Here is a tiny trained network, its code and every weight. The questions are about switching its units off for an input and a class, where a switched-off unit gives its printed mean instead of its output.

import numpy as np


def w(rows, s, z=0):
    codes = np.array(rows[::2]) - 128.0
    scale = np.full(codes.shape[1], s)
    scale[-1] = z or s
    return codes * scale


def f(y):
    return np.maximum(y, 0)


def log_softmax(a):
    a = a - a.max(-1, keepdims=True)
    return a - np.log(np.exp(a).sum(-1, keepdims=True))


def net(x, mask):
    res = np.array(x, float).reshape(1, 7) / 4 @ E
    y = f(res @ A[0][:, :-1].T + A[0][:, -1])
    res = res + np.where(mask, y, B[0][:, -1]) @ B[0][:, :-1]
    return log_softmax(res[-1] @ U[:, :-1].T + U[:, -1])


A, B = {}, {}
E = w([
[179,89,85,68,134,109,195,22,144,202],'x0',
[132,105,131,100,182,89,65,191,210,101],'x1',
[119,127,123,96,209,131,126,142,173,120],'x2',
[135,183,140,71,229,128,88,125,129,170],'x3',
[68,85,81,124,139,70,177,95,112,139],'x4',
[200,170,190,149,198,143,116,87,203,138],'x5',
[187,84,143,162,19,7,94,179,159,84],'x6',
],0.011)
A[0] = w([
[153,130,81,178,26,64,143,169,64,61,183],'neuron 1',
[127,106,151,151,65,71,105,179,111,19,245],'neuron 2',
[100,165,98,124,175,224,123,118,82,144,162],'neuron 3',
[195,88,195,125,127,136,69,162,252,168,254],'neuron 4',
[166,160,155,117,163,31,3,203,243,99,208],'neuron 5',
[128,71,111,206,35,113,155,155,112,137,168],'neuron 6',
[112,103,109,89,132,234,171,63,121,214,219],'neuron 7',
[226,67,94,88,74,110,222,52,120,160,204],'neuron 8',
[47,226,156,100,195,250,170,101,48,124,217],'neuron 9',
[77,169,98,132,149,202,165,119,104,97,223],'neuron 10',
],0.0075,0.0028)
B[0] = w([
[107,58,169,200,49,164,153,163,158,115,231],'neuron 1',
[71,51,171,255,112,237,99,148,116,97,225],'neuron 2',
[183,111,250,26,186,188,218,144,53,162,200],'neuron 3',
[130,148,114,151,137,84,62,185,159,115,193],'neuron 4',
[92,171,173,126,188,108,68,216,134,45,220],'neuron 5',
[53,76,72,122,108,224,163,87,173,145,212],'neuron 6',
[208,112,74,32,97,98,174,106,74,183,225],'neuron 7',
[208,160,72,165,87,83,125,47,220,85,216],'neuron 8',
[137,70,206,96,165,114,145,76,52,178,250],'neuron 9',
[129,71,173,52,124,110,166,141,127,137,193],'neuron 10',
],0.0085,0.016)
U = w([
[151,148,141,121,255,107,12,228,122,56,54],'0',
[66,43,101,185,25,163,141,145,134,110,5],'1',
[194,73,161,27,189,162,201,125,39,231,195],'2',
[216,156,10,81,93,20,181,54,218,160,92],'3',
],0.0076,0.00033)

Each question gives the input, the list of numbers given to net, and the class t.
The units are the neurons (one row each of A and B). Each row of codes is followed by its name. A weight is (code - 128) times the scale printed after its matrix; where a second scale follows, it is the last column's (A, B and U).
mask holds one flag per neuron, in row order. A switched-off neuron (its flag False) gives its mean, the last column of its row in B, instead of its output. The means were averaged over made-up inputs and are rounded, as every weight is.
A unit's drop is (log p(t) with every unit on - log p(t) with that unit switched off) / (log p(t) with every unit on - log p(t) with every unit switched off).
The circuit of an input: a set's keep is (log p(t) with only the set's units on - log p(t) with every unit switched off) / (log p(t) with every unit on - log p(t) with every unit switched off). Starting from all 10 units, units are removed one at a time, each time the one whose removal leaves the highest keep (on an exact tie, the one counted first), for as long as the keep stays at least 0.8.
circuit, biggest first: the units of the circuit, biggest drop first
most important unit: the unit with the biggest drop
top k neurons: the k neurons with the biggest drops, biggest first
drop when u is switched off: that unit's drop, to one decimal
input [2,5,6,1,5,4,-3], class 0: most important unit	neuron 5
input [5,0,0,4,-3,1,4], class 3: top 2 neurons	[neuron 2; neuron 8]
input [0,-4,-1,5,2,3,3], class 3: circuit, biggest first	[neuron 2; neuron 3]
input [3,-5,5,6,-3,1,6], class 0: top 2 neurons	[neuron 7; neuron 5]
input [1,8,5,-5,4,0,-5], class 0: circuit, biggest first	[neuron 9; neuron 6]
input [6,4,-4,-8,8,-7,-8], class 3: top 2 neurons	[neuron 8; neuron 2]
input [6,3,5,-6,0,-5,1], class 3: top 3 neurons	[neuron 8; neuron 2; neuron 5]
input [-3,1,-6,7,-7,-1,-1], class 0: top 2 neurons	[neuron 7; neuron 5]
input [4,-8,8,2,0,-2,8], class 3: top 2 neurons	[neuron 8; neuron 2]
input [6,-3,-7,0,0,2,-3], class 3: drop when neuron 8 is switched off	1.0
input [7,-6,-8,-3,-3,-7,-2], class 3: drop when neuron 8 is switched off	0.8
